Here is a tiny trained network, its code and every weight. The questions are about switching its units off for an input and a target symbol, where a switched-off unit gives its printed mean instead of its output.

import numpy as np


def w(rows, s, z=0):
    codes = np.array(rows[::2]) - 128.0
    scale = np.full(codes.shape[1], s)
    scale[-1] = z or s
    return codes * scale


def norm(h):
    return h / np.sqrt((h * h).mean(-1, keepdims=True) + 1e-5)


def f(y):
    return y / 2 * (1 + np.tanh(0.7978845608 * (y + 0.044715 * y**3)))


def softmax(a):
    e = np.exp(a - a.max(-1, keepdims=True))
    return e / e.sum(-1, keepdims=True)


def log_softmax(a):
    a = a - a.max(-1, keepdims=True)
    return a - np.log(np.exp(a).sum(-1, keepdims=True))


def net(x, mask):
    ids = ['Σαβεημξτψω'.index(c) for c in x.split()]
    T = len(ids)
    res = E[ids] + P[:T]
    u = 0
    for l in range(2):
        q, k, v = (norm(res) @ M[l].T for M in (Q, K, V))
        z = softmax(np.where(np.tri(T) > 0, q @ k.T / 3**0.5, -1e9)) @ v
        res = res + np.where(mask[u], z, O[l][:, -1]) @ O[l][:, :-1]
        u += 1
        y = f(norm(res) @ A[l][:, :-1].T + A[l][:, -1])
        res = res + np.where(mask[u : u + 12], y, B[l][:, -1]) @ B[l][:, :-1]
        u += 12
    return log_softmax(norm(res)[-1] @ U[:, :-1].T + U[:, -1])


Q, K, V, O, A, B = {}, {}, {}, {}, {}, {}
E = w([
[175,164,129],'Σ',
[151,182,125],'α',
[107,186,151],'β',
[115,145,142],'ε',
[151,111,144],'η',
[138,209,114],'μ',
[172,134,133],'ξ',
[130,121,179],'τ',
[6,203,113],'ψ',
[94,236,175],'ω',
],0.017)
P = w([
[65,67,84],'0',
[151,126,191],'1',
[134,57,123],'2',
[196,196,129],'3',
[99,190,243],'4',
[136,57,119],'5',
[198,200,128],'6',
[110,206,250],'7',
[134,57,114],'8',
],0.013)
Q[0] = w([
[180,186,6],'0.h0',
[64,13,79],'0.h0',
[203,83,61],'0.h0',
],0.012)
K[0] = w([
[180,123,40],'0.h0',
[229,209,255],'0.h0',
[174,105,111],'0.h0',
],0.0097)
V[0] = w([
[164,160,111],'0.h0',
[112,102,56],'0.h0',
[154,143,2],'0.h0',
],0.0099)
O[0] = w([
[209,167,31,74],'0.h0',
[253,152,15,250],'0.h0',
[78,106,28,229],'0.h0',
],0.0037,0.0021)
A[0] = w([
[225,180,178,128],'0.n0',
[201,92,131,77],'0.n1',
[73,248,170,172],'0.n2',
[110,142,59,107],'0.n3',
[129,124,72,106],'0.n4',
[114,104,192,133],'0.n5',
[50,179,167,99],'0.n6',
[110,39,76,175],'0.n7',
[150,174,40,2],'0.n8',
[77,117,134,107],'0.n9',
[169,41,92,67],'0.n10',
[150,165,85,61],'0.n11',
],0.012,0.0043)
B[0] = w([
[117,254,122,206],'0.n0',
[176,127,131,141],'0.n1',
[208,116,191,255],'0.n2',
[149,127,50,140],'0.n3',
[137,152,107,133],'0.n4',
[161,124,70,156],'0.n5',
[165,181,123,183],'0.n6',
[167,126,199,149],'0.n7',
[109,139,33,150],'0.n8',
[170,97,85,132],'0.n9',
[178,67,99,144],'0.n10',
[97,156,109,139],'0.n11',
],0.0074,0.0096)
Q[1] = w([
[192,136,27],'1.h0',
[68,202,45],'1.h0',
[109,1,107],'1.h0',
],0.014)
K[1] = w([
[175,109,5],'1.h0',
[38,65,58],'1.h0',
[161,153,123],'1.h0',
],0.014)
V[1] = w([
[2,157,71],'1.h0',
[113,245,120],'1.h0',
[205,105,49],'1.h0',
],0.0089)
O[1] = w([
[84,250,152,4],'1.h0',
[81,104,76,246],'1.h0',
[178,135,48,176],'1.h0',
],0.012,0.0029)
A[1] = w([
[217,110,140,95],'1.n0',
[2,157,98,177],'1.n1',
[147,146,188,27],'1.n2',
[82,127,140,109],'1.n3',
[110,64,140,125],'1.n4',
[92,130,213,255],'1.n5',
[122,68,159,90],'1.n6',
[167,121,129,61],'1.n7',
[211,121,134,17],'1.n8',
[119,106,131,67],'1.n9',
[127,146,95,102],'1.n10',
[144,62,75,158],'1.n11',
],0.02,0.0067)
B[1] = w([
[196,188,176,200],'1.n0',
[136,254,131,156],'1.n1',
[138,164,106,163],'1.n2',
[152,218,182,127],'1.n3',
[76,69,119,156],'1.n4',
[136,223,104,245],'1.n5',
[86,70,166,157],'1.n6',
[153,174,150,133],'1.n7',
[149,185,140,161],'1.n8',
[135,84,147,119],'1.n9',
[147,62,90,139],'1.n10',
[104,172,111,183],'1.n11',
],0.012,0.011)
U = w([
[147,106,47,140],'Σ',
[85,150,58,109],'α',
[130,87,140,254],'β',
[162,139,167,56],'ε',
[214,83,178,93],'η',
[71,129,105,246],'μ',
[221,118,109,64],'ξ',
[128,134,242,57],'τ',
[5,217,164,72],'ψ',
[91,133,170,239],'ω',
],0.017,0.006)

Each question gives the input, a string of symbols that net reads in full, and the target symbol t.
The units are the heads (3 rows each of Q, K, V and O) and the neurons (one row each of A and B). Each row of codes is followed by its name. A weight is (code - 128) times the scale printed after its matrix; where a second scale follows, it is the last column's (O, A, B and U).
mask holds one flag per unit, layer by layer, with each layer's heads first. A switched-off unit (its flag False) gives its mean, the last column of its rows in O or B, instead of its output. The means were averaged over made-up inputs and are rounded, as every weight is.
A unit's drop is (log p(t) with every unit on - log p(t) with that unit switched off) / (log p(t) with every unit on - log p(t) with every unit switched off).
unit that matters most: the unit with the biggest drop
top k neurons: the k neurons with the biggest drops, biggest first
k most important neurons of layer l: the k neurons of layer l with the biggest drops, biggest first
drop of u: that unit's drop, to one decimal
input ε ψ μ α η μ, target α: unit that matters most -> 0.n8
input μ η η ξ ω τ ω η α, target Σ: 4 most important neurons of layer 0 -> (0.n2, 0.n0, 0.n10, 0.n7)
input η Σ μ α β β, target τ: 2 most important neurons of layer 0 -> (0.n0, 0.n5)
input ξ ξ ψ Σ Σ ε, target μ: top 2 neurons -> (0.n2, 0.n5)
input Σ τ η η, target Σ: 2 most important neurons of layer 0 -> (0.n2, 0.n8)
input ψ τ η Σ Σ ω η, target ψ: top 2 neurons -> (0.n0, 0.n2)
input Σ ξ ψ β τ ω ξ, target Σ: 2 most important neurons of layer 0 -> (0.n2, 0.n8)
input ε ψ η, target β: top 2 neurons -> (0.n2, 0.n6)
input Σ τ ω Σ, target Σ: 2 most important neurons of layer 0 -> (0.n2, 0.n8)
input ε η ξ ψ ψ ψ ξ Σ ξ, target η: top 3 neurons -> (0.n1, 1.n0, 1.n5)
input μ μ Σ ξ α Σ μ μ μ, target α: 2 most important neurons of layer 0 -> (0.n2, 0.n3)
input ψ α τ ψ β μ μ ξ ε, target μ: 2 most important neurons of layer 0 -> (0.n2, 0.n0)
input Σ α μ Σ, target Σ: drop of 0.n2 -> 0.2
input Σ Σ α ε, target Σ: unit that matters most -> 0.h0
input ξ ψ ψ η ξ α, target Σ: drop of 0.n8 -> 0.4
input ψ η ε Σ, target ψ: drop of 0.n0 -> 0.1
